Stage of each row:
[  41 -249  -80   29    6 -260 -110  -33 -117 -110  -30   65   74  134
 -147   23  102  199  114  -84    4   97  -46  155   90 -167  300 -121
   56  -35  154  -21  -31   22   58  -75 -149  199   53 -205  142 -117
  -47  222 -192] : 31
[ 140  -47   40   18  -77  -16  -81  -17  123  -25  169 -457   51   21
  117 -175  156  216   79  -98   -1  189   76  254 -289  163  -79  112
  282   62   96 -110 -123 -254  -49 -166  -17 -217 -320  182 -131 -166
  155   34 -207] : 8
[ 152 -183 -315  166  -32  -12  -23 -153 -218  -25  -42   72  -45  130
 -179  -26  128   96  -11   73  -19   60 -221  -39  -62 -128   38   66
 -179   95   50 -139  182  192   58 -147  -39  -20  175  -11 -212 -246
   81  412 -315] : 29
[  96  -76   76   25  -79 -218  -46  181  100  -82  -11   -6  -20  -72
   60  -89   38  261  -62  -12   57   76   20    2  -30   62  252 -265
  237  146  -38    6 -181 -194  -11 -162  -90  274 -118   -4  131  128
   46  203   44] : 30
[  73  153   20  -59  -80  353  -23  -27   37  150   30  -41   19 -171
   46   98  -26  -84  -33  -12    9 -376  -58 -166 -141  114 -173  -87
 -162  -30 -122  -28   89   39   -4   21  133  -10  -18   29  -29   61
  222 -175    4] : 14
[-103  279 -119 -254  -19  126   41   40  -17  137   35  108   31 -106
  258  217  -90  -92  -73   11   63 -287   -4  -87  189 -132   67 -177
  -33 -251  -70  -21   72   72   52  158   22  -26   97   28  168  155
  -20 -371  268] : 35
[  -9 -192  124 -100   -6 -241 -185  -43   55  -99  153 -350  200   50
   30  -42  126  273  257 -247   22  145  131  419  -51  -56  153    9
  269 -141  239    0 -127 -168   -5   -7 -143  -71 -269  -93  166 -160
  -34 -102 -189] : 6
[-123  161  -97 -136    6  234  -65  -44   23  200  161  -47  -90 -102
  101  131   19    6  -42   60   62 -276  -39  -68   36  -21  -46  -13
 -107 -194  -27  -74  150  113    4   25   21  -11  -95   23   47   19
  103 -281   90] : 36
[ 158 -297 -155   -7 -155 -246  -92  179 -127 -158  -52  290  116 -160
  -36   56 -119   59   90 -210   18  -54   -4   65  135 -146  312 -332
  -19  -17  -54   36  -77  -62  -97  108 -253  207  329 -132  134   82
  -80   74 -148] : 31
[ -20   -5  -65 -150  -31 -168   28   53  118   44   80  -97  -20   80
  180  -85  219  295  -34  -35   69   83   54   87   32   -7  203 -113
  189  -45   45  -69 -115 -162  -60 -139  -78  143 -150   61   70   14
 -116  -71   15] : 24
[-110  242 -130 -223   80  121  -34 -143  -59  188   26 -136   88   86
  161  198   23  -23   19   38   35 -136  -13   83   87 -184  -23   35
  -11 -237  100  -50  171  143  140   91   66 -144  -69  -14  117  -48
   21 -300  112] : 39
[  -4 -302 -205   43   17  -91 -226 -155 -146  113   19  -66  193 -134
 -288   16   38  331  250   10  169   15 -205  176 -112 -114   -1   55
 -136  196   -7  -17  182  151 -139  -45 -156  132 -123 -125 -138 -164
  -40  129 -354] : 19
[ 103  -64  -39   13 -103   22   -4  -62   28  -79  203 -296   41   56
   89 -140  178  124  107 -165  -12   90   44  235 -175  108  -57  148
  149  -74  109 -133  -95 -170  -66  -71  -58 -300 -131  168 -165 -234
   90  -10 -234] : 5
[ 110  -84  102    6   36 -284  -78   -8  -66 -142  -40 -194  250  150
  -47  -38   53  224  173 -114   64  205   25  318  -55  -68  171  -41
  284   84  203   33 -147 -128   89  -30  -79  -14 -164  -71  120 -105
   29  148  -54] : 40
[-105  240 -172 -294   62    3   86 -121  -34  169   -1  -64  160   95
  233  135  103   97   10   27  107 -100  -53   54  124 -199   27  -23
   13 -175   39  -54   83   78   52   70   57  -96  -31   57   59  -12
 -159 -296  154] : 19
[  97 -110  -60  113 -185   55  122   44  -20  -83  -13  210  -40   47
 -205 -136  212  176   33  -48   23   -3  -75  -58  -88  289  195 -110
   68  183  -78 -102 -218 -202 -151 -215  -96  301   64  -19 -161  -44
   67  241 -261] : 30
[  19  157   11 -110  -79  -28   33   76   64   23   -3  -49   25  -36
  154    2   45  158  -79   34   59  -10   17  -38  -18   57  139 -168
  179   35  -17  -27  -65 -103   48  -73    2  119 -110   55   73  118
   47  -31  123] : 34
[ -36   35  -12 -102   29   96  -28 -106  125  142  204 -304  -56  122
   86  -82  289  220   22  -10   48  -34   16  102 -135   85  -51  114
   63  -98  109 -124   -7  -78  -50 -167   40  -40 -302   85  -56 -151
   55 -152  -91] : 17
[  72   -6  -60   46   -8  173 -128 -152  -46  109   16 -211  -24   74
 -104   21  115   83   16   46  -40  -41  -53   26 -181   25  -69   89
  -63   20  109  -77  183  111  113 -125   59   -2 -146  -51  -57 -155
  237   95 -210] : 39
[  62   17 -257 -129 -124   78  -60  -78  145  269  -29 -281 -106   25
  151 -109  275  330 -138  113  -30  157   26  -48 -222   82   19   -7
   74  129  -23 -141  172  -58  -19 -297   24  184 -234  107 -148  -18
   38   10 -264] : 23
[  50  302  192 -378  -84 -164   78  -49  117  -80   64 -464  272  109
  466  -18  166  256  -14 -156   29   69  179  143  -73  -94   75  -60
  279 -191  278   17   12  -70  250   82  100 -246 -265  153  155   32
  -72 -304  236] : 9
[ 149  117  -39  -44  -49 -134  133   96   41  -29  -85  -44  126   43
  176  -86   59  161  -53   10   90  106  -37   37  -67   50   85 -153
  257  182  -78  -37 -211 -230  -30 -112   22    8  -47  164  -36   65
  -17  116   97] : 20
[  88  299   -7 -133  -75  223  108   25   34   75   53 -108  124 -128
  253   56  -56  -79  -37  -21   74 -224  -34  -51 -104   84 -176  -56
   43  -29 -120  -49  -43  -88  -16   81  123 -246  -22  222  -78   69
  118 -240  170] : 12
[  10   39  -37   21   23  -84  -27  -53  -24   12  -32  -94   23  104
  -32  -11  106  210  -13  101   50  109  -83   43  -45  -14  128  -39
  155  100   66  -63  -18  -13  100 -176    5  109 -158  -28   22  -56
   74  214  -29] : 33
[-143  226 -282 -223   34  336   32 -159   98  374  160 -144 -198   72
  227   73  242   32 -135  124    9 -223  -35 -103    2  -24 -137  107
 -149 -254  -36 -189  208  101  -36 -108  113  -68 -119  132  -81  -79
   18 -356   -6] : 21
[ -47  103 -191  -40  -23  130   31  -44   34  145  108  -46 -159   36
   88  -17  161  117 -107  122   38  -45  -75  -71  -23   45   19   23
   10  -41  -36 -154   52    4  -23 -164   10   25  -91  112  -96  -57
   65   -6  -28] : 31
[  47  -51 -339 -172 -105  -61   37 -284 -172   -5  151 -219   12  256
   98  -68  371  299   -9  -27   -4  130  -64   47  -58 -215   64  229
 -190 -184  332 -184  389  304  150  -40  -60 -215   30  111 -246 -325
 -110    4 -276] : 33
[-151   60  -33  -62   86  -17  -68 -194  120  154  188 -406 -150  265
   15 -116  399  413  -28  162   45  206  -14  126 -125   57   78  199
  195  -35  236 -171   67   -1   93 -342   29   78 -498   30  -41 -217
   60   70 -111] : 33
[-131  372  -77 -325  -64  250  114   89  186  276   92   59 -138 -162
  401  120   58   10 -233   66   73 -398   39 -270  120   21    8 -223
  -67 -229 -185  -51   57   -6  -31   30  104  106  -37  145  128  263
  -27 -475  349] : 23
[-241   12  235 -103  211   20 -285  -83  198  175  206 -409   24   24
    7  107   73  154  191  -39   38  -77   94  333   -2  -12   21   30
  267 -238  143   -8 -125 -129   24  -99   17   42 -531 -191  348  -84
  118 -259   25] : 8
[ 147  179  216  -67  -33 -104  102  124   64 -115  -54  -84  226  -12
  168  -24  -24   90   14  -80   95  -48    8   49  -71   79   61 -210
  269  109  -24   48 -274 -234   43   -2   75  -22 -102   88  108  123
   62   12  234] : 15
[  -1  -59  145  -82   27    0 -159 -130  -78  -63   -3 -117  208   36
  -71  177   -9  -11  193 -194  -53 -194   19  161   39 -161   72  -77
  -36 -237  193   54   54  106  177  118   18  -36  -19 -257  265 -100
   89  -85  -87] : 7
[-130  157  -69  -76   57  297 -142  -99   12  254  141 -101 -120 -121
   27  164  -11  -10  -54  127   50 -322  -87 -108  -14  -43 -118   25
 -178 -159  -22  -62  247  214   67   -2   78   -1 -159  -28   58   -4
  196 -203   76] : 37
[ 153   54   87    4  -79   89   -9 -100 -125  -85 -105   -8   97  102
  -91   75   65   12  -10  -56  -63 -163  -48 -104  -79  -29   68  -95
 -118  -22  155   16  140  166  253    5   95   62   71 -136   72  -48
  198  145  -56] : 38
[  89   65  283  -36  -16  -53   14   39  131  -83  100 -241   92   52
   73 -103  157  222   31  -87   70  -58   36   67 -156  145   38  -81
  194   39  106    6 -191 -176   44 -110   68   32 -286   43   81   -3
  116   17   96] : 15
[  36  -26  -75 -168    4 -224   28  -51   65    9   67 -281  149  232
  158 -118  279  317  100  -98   61  253   72  298  -60  -27  141   30
  296  -25  174  -90 -151 -218  -41 -134  -63  -41 -211   80   -6 -140
 -138  -75 -115] : 18
[ -35   52 -239 -126  -62  132    6    3   59  193   94   34 -163  -54
  163   31  127   81 -124   45   20 -164  -29 -117   43  -26   41  -83
 -101 -127  -92 -119  103   29  -72  -79  -22   88   25   79  -24   26
   -6 -156  -28] : 26
[ -55   11  -82 -164   18  -44  -80 -152  -64   60   40 -170  120  165
    9   76  159  166  115  -61   11   33   28  186   21 -125  125   41
   51 -161  223  -52  111   75  109   -2  -40    3 -112 -105   92 -137
  -20 -134 -115] : 38
[-243  193 -207 -301   30  129  -48  -61  148  304  229 -182 -181   21
  292   81  199  157  -98   85   48 -101   67   19  103  -67   62   23
   46 -319   42 -150  133   25  -24  -79  -18   27 -228   79   89    4
  -63 -435   85] : 32
[ 103  -77 -142   -1  -97   17  -61   -2  -72   -8   35    1    2  -21
   -9   12   39   65   11  -45   -5  -38  -35   13  -44  -22   82  -66
  -33  -15   29  -68   66   21    7  -30  -73   28   69   -5  -36  -56
   88   50 -151] : 35
[ 214   25  -42  125   -8   62  -16 -129  -59   21  -83 -255  132   79
  -79  -80   87  140   27   85   29  106 -153   45 -301   72 -150   86
   78  278   20  -79   29  -19   75 -187  119 -116 -158   95 -211 -161
  209  320 -182] : 15
[  90   14  -34  115  -22  -63   10  -48  -95  -49 -117   23   53   59
 -131  -20   54  181  -24  121   53   73 -164  -53  -82   15  113  -79
   82  225    5  -42   -7   32  113 -172   25  147  -52  -37  -46  -41
  120  385  -57] : 32
[ 192 -328   20  163  -98 -167 -113   41 -114 -195  -95  181    7   44
 -252  -14   62  125   46 -123  -67  -34  -58  -28   -4  -46  289 -237
  -64   69   85   16  -33   27   73 -107 -115  327  171 -252  123  -51
  108  403 -259] : 30
[ 124   53   83  -85   23 -290   51  140   -5 -149   16  -96  305  -17
  201  -20  -82  117  122 -134  159   76   -1  256   17  -76   95 -157
  325   57    5   36 -305 -258  -50   86  -60 -168  -54  126   97   42
  -77  -41  200] : 15
[  53 -156 -313  -21   -1 -185  -34 -115  -53   62   19 -147    4  186
   18 -101  249  307   26   37   33  268  -73  170  -47 -122  125   75
   91   59  102 -146   59  -15  -33 -204 -103   11  -71   56 -136 -210
  -98  181 -277] : 25
[  15  165   65   17   84  222  -29 -215    4  139   21 -274   33  113
  -59   25  159  107   -1  129   35 -123 -141  -40 -204   48 -180  125
  -42   49   79  -76  119  116  147 -161  207  -69 -276    5  -72 -149
  224   95  -29] : 15
[  77 -132 -147   44  -11 -152  -23  -66  -79  -18 -104   29   25  166
 -101  -25  163  206   13   23  -10  132  -89   49    1  -85  207  -84
   63   85   69  -69   -8   -1   61 -184  -50  191   21 -103   14 -108
   -8  298 -200] : 27
[ 126   94  -70   14 -110    4   86  104  -24  -41  -42  138  -36  -90
  107   -4  -17   56 -151   51   45 -115  -95 -194   -3   14   96 -210
   -3   89 -116  -38  -19   -7   41  -53   13   82  114   98  -20  114
   82  158  112] : 30
[ -87  307   30 -141   32   30   42    7  121  126   99 -239  -12   25
  233   -9   94  194  -94  138  118   24    0   23  -49   68   17  -10
  259    5   17  -75  -51  -96   65 -120   74  -35 -333  161   34   56
   70 -120  241] : 36
[   2   96  -56 -158   17  136  -23 -175    9  144   32 -191   33  141
   80   67  202   91   -4  -10  -22 -141  -19   -8  -61  -78  -38   30
  -95 -160  132  -71  163  117  119  -53  113  -25 -100  -37   34 -108
   53 -141  -67] : 17
[  -6  110   -9  -99  -23  164  -91  -24  -25  109   15  -23   24  -87
   39  153  -45  -26   -9   -6    9 -254  -15  -57    6  -44    5 -106
  -88 -118    8    1  133  110   92   61   40   48  -21  -75  126   53
  147 -161   55] : 38

Stage of each row:
[-288  225 -208  105  101 -279  -20 -334  -55  201  -35 -246  111 -331
 -302 -258   90  382  190 -132    3  356 -344 -200 -106  -62   23   79
  -28 -380  219  149  186   57  -29 -256 -217  157  244  -41  113 -264
   23  338 -297] : 5
[-104   70  398  140  305   -5  109  -63 -119  -79 -189 -270   54  177
 -322  424  173  188  176 -241   75  143 -288 -247  -72  146  171  135
  105   99   60 -133 -185  399  -41 -131  -31  -33  -46  159   -7   34
  -30    5  -28] : 4
[-158  151   64  120  258  -85   27 -178  171 -212 -241  -85   65  117
 -117  451  227  -30  122 -192  100  264   40 -419 -220   65  -53   -9
   12  221  207  109 -249  466  102   98  -10 -214 -129  130 -173 -114
 -195    9    3] : 2
[ 279 -372   12 -279 -253 -624  230 -386   10   93  267   85  289 -123
 -420  492  430 -280 -264 -155 -471  -87 -105  122  381  457  205  149
   63  418   42 -145   78 -364  138 -130  -15  225  381  297    1  469
   86  -73 -241] : 9
[ 476 -302  229 -342 -432 -483  361 -210 -236  127  481   78  274  -58
 -473  422  354 -116 -272 -163 -382   -5 -105  341  274  369   25   82
  141  162   34 -339   74 -305   29 -188   43  237  652  222  186  525
  291  -34 -196] : 11
[ 222 -132 -101 -152 -199   82  261  217 -174   70  422   35  343 -278
  -19 -541 -191 -165    7 -182   13  229  272   96 -117 -158 -238 -106
 -175 -140  217  183   93 -136   39  352 -138  -97   24 -149  -79  207
  440  -45  -32] : 25
[ -79  -37  141  119  123   61 -179 -151  142  -49 -230 -155 -171   25
   51   80  291 -155   11  184  -40  -33  -80 -173 -111   67   88  -85
  228  137  290   14 -113  123 -138   45  258  -83 -105   39 -350   60
  -38  -96   90] : 5
[-144  -85 -133   28 -110   46   66   23  -58  147  -15  -40   13 -178
   -9 -293   72 -203 -181  244  -90  -42  -67  -17 -121 -148  -95   -3
  228 -196  235 -121   88 -229  -38  -31  234   -7   23 -185 -188  -25
   76 -232 -212] : 24
[ 117   18  389 -163 -301 -257  401 -162  117   99  152  137  413  123
 -492  791  489   46 -449 -571 -259  364    8   55  -72  305  -64  210
  228  182   -8  -31 -236  140  172 -100 -140   52  372  123  239  351
   73  -90  -15] : 4
[ 208 -346  -45 -179   -1  -62  461  178 -159   69  317   -1  277 -138
   68 -398 -328 -340  104  -75  -35  -84  136  116    8  -61  -43 -107
 -113   22  267  -78  349 -218   28  383    1 -287 -311  -77 -337  150
  372 -244   86] : 32
[ -77 -210 -220    8  161 -187   60   15 -342  125  370 -301  303 -428
 -251 -648 -285   76  440 -235   82   51  -30  -33  175  -61  207   50
 -265 -108  157   84  246 -311  -32   25 -361  243  -34  -19   84   -6
  217  194 -313] : 27
[  11  -70  190  142   55   81  -34   56 -326  105  226 -298  240 -323
 -353 -470 -122  343  451 -372  121  326  -33  -31 -134  100  -25   77
 -131 -157  182  262  189  124 -100    0 -264  167  112   90   45    7
  295  253  -51] : 8
[ -60   18  176    2  305   54  217   53  -35 -143   24 -178   59  149
  -26  100  -97  -44  239 -208  250  105   80 -188 -138  -68   14 -127
   -8   92  295 -138 -160  232  -92  214  -74 -256 -217  -29 -197  -20
   -2  -20  133] : 3
[ 253 -124  111   27  -86   70   76   -3  -24  123   34  -56  213 -239
  -80 -321   -1   16   65  -90 -172  253  -46  -27 -175   76 -158   15
 -122 -187  319  308  246  184    8  211  111 -157    8   54 -352  136
  459    1   70] : 6
[ -93  187   81   -6  -54  -94  336   56 -327  200  331 -188  277 -190
 -388 -250 -162  278  275 -401  156  332  -84  114 -354 -227 -279   45
  -43 -379  110  -43  276  -17   58 -109 -297   88  173 -197  314 -252
  156  128   -2] : 11
[ -59 -178  390   64  171  211   31  137 -145  -41   20 -236  -80  102
  -61  -25   59 -163  156  -43  127 -144   -7    8  -78   72  147  -52
  235  252  145 -171  -90  -23 -199   96   65  -28 -234    0 -206  183
   26 -197  225] : 9
[ -65  -56 -203   45   82 -321  419  -58 -250  168  157 -137  412 -349
 -377 -309 -272  114  345 -334  -83  226 -246  -70 -105  -34  -99  144
 -242 -180   69  131  514  -46  226   -3 -290  -52 -129   28   11 -193
  209    8 -206] : 32
[ -78  120  177   44   92   49  159  132    7 -195  -67   23  236  165
 -119  463  198 -312  -14 -278  107  172  253 -279 -406 -108 -219  126
  -23  308 -104  129 -208  387  354  205   -8 -150 -300  -15   58  -88
 -131 -270  128] : 17
[ -24    5  -44  -28   64  -95   32 -164   66  212  -60 -118  166 -191
   24 -263   53  115  -80   23  -85  206 -141 -167  -60  -62   78   87
  -50 -423  368  128  185  160  -31   22  115  -83   50  -86 -201  -86
  296  143 -151] : 4
[ 440   33  402  -75 -470 -321  253 -309  -12  117   31  129  293   26
 -579  803  597  264 -398 -234 -478  437 -263   68  -83  405 -242  217
  210 -158  133  -69  -48  384  139 -317  263   65  812  315  133  305
  312   36 -249] : 3
[-297  175 -175  -12  272 -190   -9 -132 -224 -168   29 -229  -81   33
 -128  114  132  -21  168  133  251   -1 -134 -286   76 -164  157  -65
   73   87   20 -295 -273   13  -44 -177 -123  137  109  -35  237 -121
 -240  121 -379] : 25
[ -73  160    5  -32   94 -160   62  -50  -18   52   14 -199 -126   63
   50   67  225 -397  -51  171  -63 -250 -238   56 -170 -425   99  -53
  120  -33  -82 -226  -44 -219   96  -45  125   86 -235 -309  120  -48
  -60 -246  159] : 20
[-153   93   83  -97   54  154  329  218 -227 -184  260   -7  106  126
  -64   17 -151  -91  164 -200  454  221  401 -104 -350 -153 -356 -187
  110  114  220 -216 -154  146  -35  218 -146 -234  -12 -133   29 -140
 -112  -63   66] : 12
[-162   18 -161 -186  111 -246  330  -83  -66 -265  269   76  296   50
 -237  342   -7 -122  161 -384  300  291  424 -279  -69  102 -198 -100
  -87  443  187  -69 -210  103  134  196 -378 -150   83  109   66  -50
 -256   91 -163] : 9
[-135   58  288   35  114  318   40  125  -42  -64 -108  -87  -13  146
   66   26   88   27  -47   25  247  185  136 -216 -262  -21  -95  -47
  224  -55  303  -65 -182  374 -149  127  161 -221  -48  -62 -196  -32
   67  -50   53] : 7
[ -16  129  196   -7   21    9   44  112 -133 -228  241 -106   63  202
 -148  416  186 -217  181 -161  233   19  348  -38 -266 -222 -177 -132
  112  263   86 -217 -313   82  101   54  -17   77   29  -97  286  -99
 -180  -99   68] : 26
[ 165  -96   64 -266 -247 -491  527 -269   40   79  224  202  530   19
 -502  712  259   77 -336 -458 -248  364   68  -57   78  332 -140  202
   27   41  227 -168  -24  108  227 -107  -89  -49  524  203  109  157
   92   31 -360] : 4
[ 462 -374  539 -152  -52 -209  -63 -171   54   47  138 -151  117  105
 -127  446  485 -178 -225 -129 -350 -162  -94  115  369  382  532  128
  116  253  108 -110 -213   21 -118    0  222  191  159  254  -87  647
  345  -26   83] : 2
[-226  232  137 -126  357  -89  462   80  -97  143 -133 -142  217  223
   15  185  -70 -109 -108 -106  121    7 -283 -223 -253 -387   85  239
  -72 -300  -59 -223  155  273  254   15   -3 -229 -431 -308   94 -312
   79 -178   60] : 12
[  -2  -85  -47  -67  400 -199  316  -89   -5  -68  -74 -161  132   12
  -52   10 -114 -247  222 -127  -29  -49 -253 -222   62  -13  178  -10
 -240  239   89   10   98   47   95  245 -156 -267 -452   48 -340   99
   90 -118  101] : 7
[-122  127  132  305  -15  303 -333  123 -484 -103  193 -270  225 -448
 -417 -593  -36  621  584 -416  410  744  213 -302 -334  198 -264   81
 -135 -130   79  593  -51  558 -106  -19 -391  246  377  253  249  -84
  198  522 -265] : 13
[-160  205  127  134  118  -21  225   77 -134 -170 -121  -45  243  122
 -362  517  160  -68   81 -294   84  250   -6 -316 -367  -88 -253  186
   -9  163 -126    3 -187  399  343  -35  -62  -70  -99   43  172 -179
 -172 -201 -127] : 21
[-258  204   95  -38  303 -139  -40 -222   71 -130 -127 -169   13  187
  -19  409  295  138  -49  -82  249  218    0 -417   11   11  253   32
  113    2  188 -133 -396  426  -75  -81  -44  -29  104   32  112  -89
 -169  244 -205] : 2
[  51  153  -99   49  159  -46   10    2 -306 -341  160 -201 -143   15
 -132   15    8 -110  452  116  251   58    5 -147 -116 -181 -186 -303
  -54  207  105 -187 -239   92  -55   56  -61  -23  114   48   56  -18
  -89   59 -114] : 25
[ -40   99 -227  -58 -118 -246  168 -225   17  156  104  -24  136 -272
 -156 -223   70    3   18  -43 -112  243 -123  -13 -187  -94 -224  -60
  -22 -198  250  122  252 -104   61    2  -73  -41  162  -98  -80 -101
  119   72  -72] : 8
[ -47   88  450  167  127  358  170  200   41 -192 -155  -37  171  221
 -127  357   63   77   85 -382  236  404  273 -289 -463   77 -284    4
  119  110  275  111 -286  659   20  251   55 -361 -160   73 -225  -35
   15 -136  204] : 2
[  11   -2  142  -85  146 -336  133 -155 -170  -86  100 -151  121  118
 -284  489  225 -131  136 -124   10  -57  -74 -117    8   40  108  110
   -6  227  -23 -244  -32   83  159 -131  -21  120   63  104  191  -42
 -108   -8 -101] : 12
[-164  128   38   -6   51   59  238   -7   43  -57   64  -65  -13   56
    8  -16  -24   62   21 -138  268  275  152 -107 -281 -124 -195 -221
  218 -160  409 -183 -188  154 -190  120  -10 -272   72 -150 -150  -92
  -69   15   59] : 0
[  92   88 -328 -172 -140 -263  301 -195   16   57  209   55   92 -235
  -49 -270  -23 -153   31   25  -81  214  -49   44 -173 -147 -332 -241
  -83 -100  289   61  219 -177   38  173  -91 -197  138 -121 -193    5
  156   27   18] : 8
[ 155  -79  -11   14 -235  -72  243   -2 -142   91  199  -47    3 -218
 -119 -311    3 -158  105   56 -150   42 -133  234 -204  -57 -248 -199
  162  -40  159  -22  290 -229  -49   80   71  -93   30  -58 -159  122
  233 -195  130] : 32
[-263   -7  230   24  439  -89   55  -98   11   -3  -69 -368  -98  166
  -26  134   96  -51  139 -118  164 -158 -231 -138  103  -63  490  -16
  169  108  127 -292 -221  -29 -209  -43 -100   22 -293  -88  -44   56
 -137   -9  109] : 2
[-100 -171  159  -18  536 -153  -62 -164   30    4 -252 -342  -55   81
   80   56  172 -261   74  101  -82 -316 -427 -273  308   76  692  145
  -61  271  -29  -43  -46   33  -53   55   17    9 -516   77 -266  229
   68  -74   59] : 7
[-136  -79  124   94  251  -31  -71  -52 -148  -86 -129 -258 -166   57
   37   16  147 -154  172  246   81 -196 -194 -169   29    4  271  -31
  208  156   62 -190    4   82 -107  -51  175   -4 -219   57 -110   -8
  -42 -106  -46] : 32
[ -30   49  257  122  -39 -170 -181 -134 -108  -88    8 -217 -148   80
 -286  478  518 -238   57   35  -94 -170 -134   28 -130  -10   84   42
  302  309 -152 -204 -223  -76   64 -262  153  338  107   47  258   70
 -243 -174   35] : 18
[-223   99  155  -22  244   18  157   76 -153  -82  -43 -143   71  144
  -59  178   92 -131   19  -93  226   42  -17 -239 -165 -110   74   96
   82  114  -68 -134 -146  222   81   31  -58  -63 -215  -72   92  -76
 -101 -105   -7] : 14
[ 305  -58  266 -105 -162  161  356  213 -129    9  309  -16   88   11
  -38 -175 -100 -228  100 -155   18   88  140  260 -335 -138 -358 -239
   42   22  237  -54  107  -57  -51  332   35 -248  -78 -147 -214  199
  323 -225  425] : 9
[ 432 -187  404 -222 -463 -410  191 -242  -89  220  174   92  262   30
 -436  694  630 -123 -502  -58 -545   -8 -221  238   97  322   42  311
  243   15  -67 -219   96  -32  197 -323  330  281  576  191  225  378
  291 -150 -167] : 12
[ -20  122 -336  -99  148 -145   71 -117 -115   18  -66 -105  -66  -97
  199 -295  -21 -155   -7  491   13  -30 -236 -218  -18 -339  -20 -110
  -79 -358  255 -159  138   55   11   23  252 -158    5 -173 -166 -185
  187   27 -310] : 27
[ 195 -236  312  146 -305  255 -220  135 -140  148  192 -140   93 -327
 -115 -483  207  -31   32  -76 -158  127   81  192 -134  159   -4    1
  191   17  102  361   90  -70 -142  107   79  207   64   53  -83  367
  417  -68  133] : 30
[  59 -219  120 -115  318  -44  317  113 -232 -136  226 -213   69   35
  -76 -150 -204 -290  342 -200  160 -142  -41  -13  111   33  194 -136
 -122  416   38 -150  -19 -158  -92  299 -266 -148 -383   43 -216  294
   90 -132  213] : 10
[-266   44  121   -1  326 -159 -165 -201    3  -24 -289 -204  -39  122
   10  335  407 -154 -129  163   19 -116 -235 -386   79   40  428  245
  120  158  -99  -64 -148  251   79 -154  129  116 -181   54   47  -35
 -138  -12 -166] : 12
[ -18 -175  423  -12  -43   24   85   92 -242  -64  195 -124   99  104
 -316  322  243 -107   16 -240   91  -21  129   39  -41  219   83   96
  282  354  -32 -224 -198  -11  -52  -75  -29  179  104  118  154  232
  -71 -143   13] : 13
[ 576 -252  345 -273 -428 -497  245 -146  -91  180  323   83  390   41
 -392  719  540 -340 -445 -148 -590 -144  -89  292  139  152   85  319
   42   53 -122 -235   72 -148  351 -198  308  311  413  114  297  392
  337 -240 -129] : 19
[ -27   49  165 -113   38 -116  309   65 -250 -135  196  -28  247  110
 -290  361  110  -67   14 -312  173  201  113 -143 -114   43  -82   94
   19  213  -99 -148 -195  204  150   19 -187   -7   91   66  250   75
  -48  -42 -112] : 15
[  58  200  229 -126  231  -77  188   59 -289 -184  155 -187   47  226
  -82  285   76  -59  192 -106  278   77  -17 -148 -142 -188   13  -32
  -72   69  -74 -230 -183  330   70   39  -86  -43  -20  -38  261  -38
   32   67   56] : 13
[  82  165  234  327    4  205 -448   87 -268 -106  150 -312  257 -362
 -328 -341  173  346  558 -446  150  559  155 -218 -327   38  -98   97
 -263   35  -90  775  -81  529  107   82 -331  329   72  197  329   19
  289  376   10] : 29
